Here is a tiny trained network, its code and every weight. The questions are about switching its units off for an input and a class, where a switched-off unit gives its printed mean instead of its output.

import numpy as np


def w(rows, s, z=0):
    codes = np.array(rows[::2]) - 128.0
    scale = np.full(codes.shape[1], s)
    scale[-1] = z or s
    return codes * scale


def f(y):
    return y / 2 * (1 + np.tanh(0.7978845608 * (y + 0.044715 * y**3)))


def log_softmax(a):
    a = a - a.max(-1, keepdims=True)
    return a - np.log(np.exp(a).sum(-1, keepdims=True))


def net(x, mask):
    res = np.array(x, float).reshape(1, 7) / 4 @ E
    y = f(res @ A[0][:, :-1].T + A[0][:, -1])
    res = res + np.where(mask, y, B[0][:, -1]) @ B[0][:, :-1]
    return log_softmax(res[-1] @ U[:, :-1].T + U[:, -1])


A, B = {}, {}
E = w([
[169,171,52,118,162,138,19,139,130,95,98],'x0',
[129,220,142,109,72,11,121,118,27,126,184],'x1',
[47,4,82,134,130,84,78,98,129,130,181],'x2',
[3,200,122,81,131,158,154,53,162,26,139],'x3',
[46,114,91,134,36,217,113,233,37,82,111],'x4',
[178,104,119,207,23,102,110,92,165,41,71],'x5',
[150,164,181,229,207,142,107,174,141,38,233],'x6',
],0.0073)
A[0] = w([
[97,94,111,126,161,218,112,112,207,80,100,200],'N1',
[160,160,163,134,152,93,176,96,167,157,109,124],'N2',
[85,173,71,72,87,147,130,76,153,145,133,71],'N3',
[123,125,86,52,44,174,140,229,114,119,151,29],'N4',
[84,105,132,48,62,120,173,148,157,182,94,104],'N5',
[158,94,161,160,96,116,126,58,141,77,83,189],'N6',
[146,148,96,129,120,67,142,123,76,114,172,43],'N7',
[137,142,115,136,167,79,130,42,184,143,133,3],'N8',
[158,60,136,135,180,223,158,157,201,130,136,126],'N9',
[154,153,170,112,102,79,59,57,62,81,150,148],'N10',
[161,140,48,54,142,149,60,106,138,158,47,178],'N11',
[155,119,117,168,72,117,120,104,142,71,136,62],'N12',
[114,106,113,123,162,160,150,110,163,94,84,28],'N13',
[212,147,82,96,202,90,75,83,151,105,129,93],'N14',
[132,155,129,118,97,173,187,200,100,109,102,138],'N15',
[84,73,95,147,140,94,95,121,121,126,156,70],'N16',
[89,189,120,85,181,103,107,147,61,195,176,109],'N17',
[150,117,139,142,165,153,146,151,109,92,207,74],'N18',
[143,129,62,90,111,111,143,89,118,186,82,46],'N19',
[100,121,157,48,186,167,111,148,139,158,179,123],'N20',
[90,67,119,117,120,122,106,94,147,134,191,235],'N21',
[114,159,144,122,105,68,141,119,96,113,160,77],'N22',
[93,103,143,146,127,169,130,179,58,88,119,55],'N23',
[81,67,215,173,85,121,235,112,127,165,151,151],'N24',
[142,135,152,188,179,161,72,145,120,92,166,95],'N25',
[119,126,158,189,159,114,197,162,130,90,186,73],'N26',
[105,138,75,95,192,181,162,99,92,127,167,91],'N27',
[121,175,113,173,173,153,78,139,129,75,211,53],'N28',
[101,199,98,139,94,77,136,135,96,139,189,159],'N29',
[102,122,27,132,166,86,2,144,137,107,130,181],'N30',
[89,45,86,157,135,101,151,128,76,110,145,129],'N31',
[92,161,132,84,147,144,163,32,125,61,114,166],'N32',
[89,55,115,144,137,95,94,105,107,127,141,77],'N33',
[165,104,105,162,83,135,109,120,119,57,98,130],'N34',
[230,45,135,144,126,100,97,196,74,229,105,74],'N35',
[175,225,115,147,131,206,130,124,111,142,84,201],'N36',
[71,145,116,139,142,153,126,66,107,92,132,12],'N37',
[103,142,63,154,91,189,33,174,61,76,107,103],'N38',
[102,130,124,96,209,180,100,171,114,196,145,186],'N39',
],0.0097,0.0052)
B[0] = w([
[86,68,111,115,97,80,82,148,32,178,87,252],'N1',
[144,86,185,39,209,104,127,117,178,130,156,193],'N2',
[162,40,140,197,97,201,131,107,130,36,158,195],'N3',
[154,90,122,117,192,161,125,63,152,164,188,208],'N4',
[217,106,120,187,143,116,238,58,66,93,163,232],'N5',
[97,249,85,173,112,88,141,109,218,210,96,201],'N6',
[96,97,115,66,109,214,129,93,100,146,67,163],'N7',
[111,72,182,92,220,153,141,104,186,211,193,188],'N8',
[58,74,98,64,113,122,102,105,8,201,26,227],'N9',
[84,92,63,105,132,144,90,156,61,200,76,206],'N10',
[149,128,62,150,126,59,177,123,68,84,150,230],'N11',
[206,202,97,173,46,207,107,15,212,188,74,165],'N12',
[137,107,127,84,102,177,40,73,87,133,95,156],'N13',
[67,105,101,72,197,67,128,134,167,175,232,196],'N14',
[133,160,177,8,211,106,139,132,180,128,145,201],'N15',
[235,172,200,33,150,193,99,80,121,98,104,179],'N16',
[117,197,78,175,73,125,109,105,172,187,73,225],'N17',
[224,103,88,182,113,152,186,49,102,93,151,170],'N18',
[246,61,96,181,97,142,227,49,84,46,185,186],'N19',
[140,210,110,206,87,115,116,91,249,166,109,212],'N20',
[192,187,169,92,157,90,167,192,147,100,95,240],'N21',
[88,91,111,43,92,168,91,124,107,176,38,179],'N22',
[119,99,144,104,222,159,170,40,213,202,225,187],'N23',
[26,183,53,158,177,14,151,245,106,106,150,254],'N24',
[178,54,89,151,72,126,215,96,70,71,139,185],'N25',
[166,91,107,169,133,158,214,95,70,73,141,188],'N26',
[99,169,100,147,99,159,81,116,166,122,89,183],'N27',
[180,77,98,167,86,146,215,75,89,55,149,192],'N28',
[106,43,77,51,130,135,85,155,60,149,72,217],'N29',
[152,190,184,125,147,36,158,228,93,78,110,224],'N30',
[152,199,177,72,181,104,126,150,136,88,78,204],'N31',
[55,86,158,199,100,162,22,198,169,22,185,241],'N32',
[202,153,216,79,151,172,150,88,132,80,100,184],'N33',
[116,208,110,201,130,133,151,97,171,168,89,184],'N34',
[60,44,199,213,61,240,25,199,186,53,171,246],'N35',
[175,189,223,78,152,73,116,175,111,20,61,208],'N36',
[107,64,242,157,127,254,74,137,134,104,136,161],'N37',
[88,115,87,61,200,68,109,120,216,212,234,231],'N38',
[142,206,89,187,109,125,116,119,195,150,60,234],'N39',
],0.0071,0.0096)
U = w([
[112,72,135,65,233,152,146,55,201,237,242,38],'0',
[192,69,85,172,71,153,219,43,75,88,159,30],'1',
[82,68,178,183,57,229,20,156,177,69,168,123],'2',
[133,216,92,180,64,164,131,61,214,226,58,81],'3',
[102,59,100,53,97,163,91,108,32,225,34,12],'4',
[192,192,255,35,174,143,149,141,137,80,57,54],'5',
[87,156,88,133,153,72,162,195,104,124,171,255],'6',
],0.0094,0.0068)

Each question gives the input, the list of numbers given to net, and the class t.
The units are the neurons (one row each of A and B). Each row of codes is followed by its name. A weight is (code - 128) times the scale printed after its matrix; where a second scale follows, it is the last column's (A, B and U).
mask holds one flag per neuron, in row order. A switched-off neuron (its flag False) gives its mean, the last column of its row in B, instead of its output. The means were averaged over made-up inputs and are rounded, as every weight is.
A unit's drop is (log p(t) with every unit on - log p(t) with that unit switched off) / (log p(t) with every unit on - log p(t) with every unit switched off).
The circuit of an input: a set's keep is (log p(t) with only the set's units on - log p(t) with every unit switched off) / (log p(t) with every unit on - log p(t) with every unit switched off). Starting from the 12 units with the biggest drops (on a tie, the unit counted first), units are removed one at a time, each time the one whose removal leaves the highest keep (on an exact tie, the one counted first), for as long as the keep stays at least 0.8.
circuit, biggest first: the units of the circuit, biggest drop first
most important unit: the unit with the biggest drop
k most important neurons: the k neurons with the biggest drops, biggest first
drop when u is switched off: that unit's drop, to one decimal
input [-6,-5,0,4,6,0,5], class 0: circuit, biggest first => (N23)
input [-7,-5,5,5,3,-3,7], class 1: 4 most important neurons => (N18 N26 N28 N25)
input [6,2,8,1,5,-2,-4], class 5: 2 most important neurons => (N30 N16)
input [-2,7,4,-3,-4,-5,-7], class 1: 4 most important neurons => (N19 N5 N9 N1)
input [1,2,-6,2,1,-4,6], class 1: 3 most important neurons => (N28 N25 N18)
input [7,3,-2,0,-4,3,7], class 1: 3 most important neurons => (N28 N25 N24)
input [-3,2,8,0,7,-7,6], class 5: circuit, biggest first => (N31 N16)
input [-4,-7,8,-2,6,6,6], class 5: circuit, biggest first => (N31 N21)
input [3,-4,-7,-4,-6,-8,8], class 1: 4 most important neurons => (N25 N28 N18 N26)
input [-7,3,-6,-6,-6,-5,-4], class 6: 2 most important neurons => (N24 N38)
input [-4,-1,4,1,6,7,5], class 3: circuit, biggest first => (N12 N34)
input [-1,7,-7,7,1,3,-4], class 2: 3 most important neurons => (N32 N3 N9)
input [4,0,-7,5,-7,-3,-3], class 0: 2 most important neurons => (N14 N8)
input [2,8,7,6,-4,5,1], class 4: most important unit => N10
input [6,8,1,4,-7,1,0], class 4: 2 most important neurons => (N10 N29)
input [1,-4,-8,-2,8,-3,-4], class 0: 3 most important neurons => (N38 N4 N23)
input [-1,4,-8,-4,6,0,5], class 5: 4 most important neurons => (N36 N15 N14 N8)
input [6,1,7,4,2,-3,7], class 1: 3 most important neurons => (N28 N25 N18)
input [1,-4,7,-3,8,-5,0], class 0: drop when N23 is switched off => 0.5
input [6,-6,8,3,-1,-3,6], class 5: most important unit => N30
input [-3,2,7,-2,3,6,0], class 5: drop when N20 is switched off => 0.1
input [-7,6,-3,2,3,-1,-8], class 1: drop when N5 is switched off => 0.8
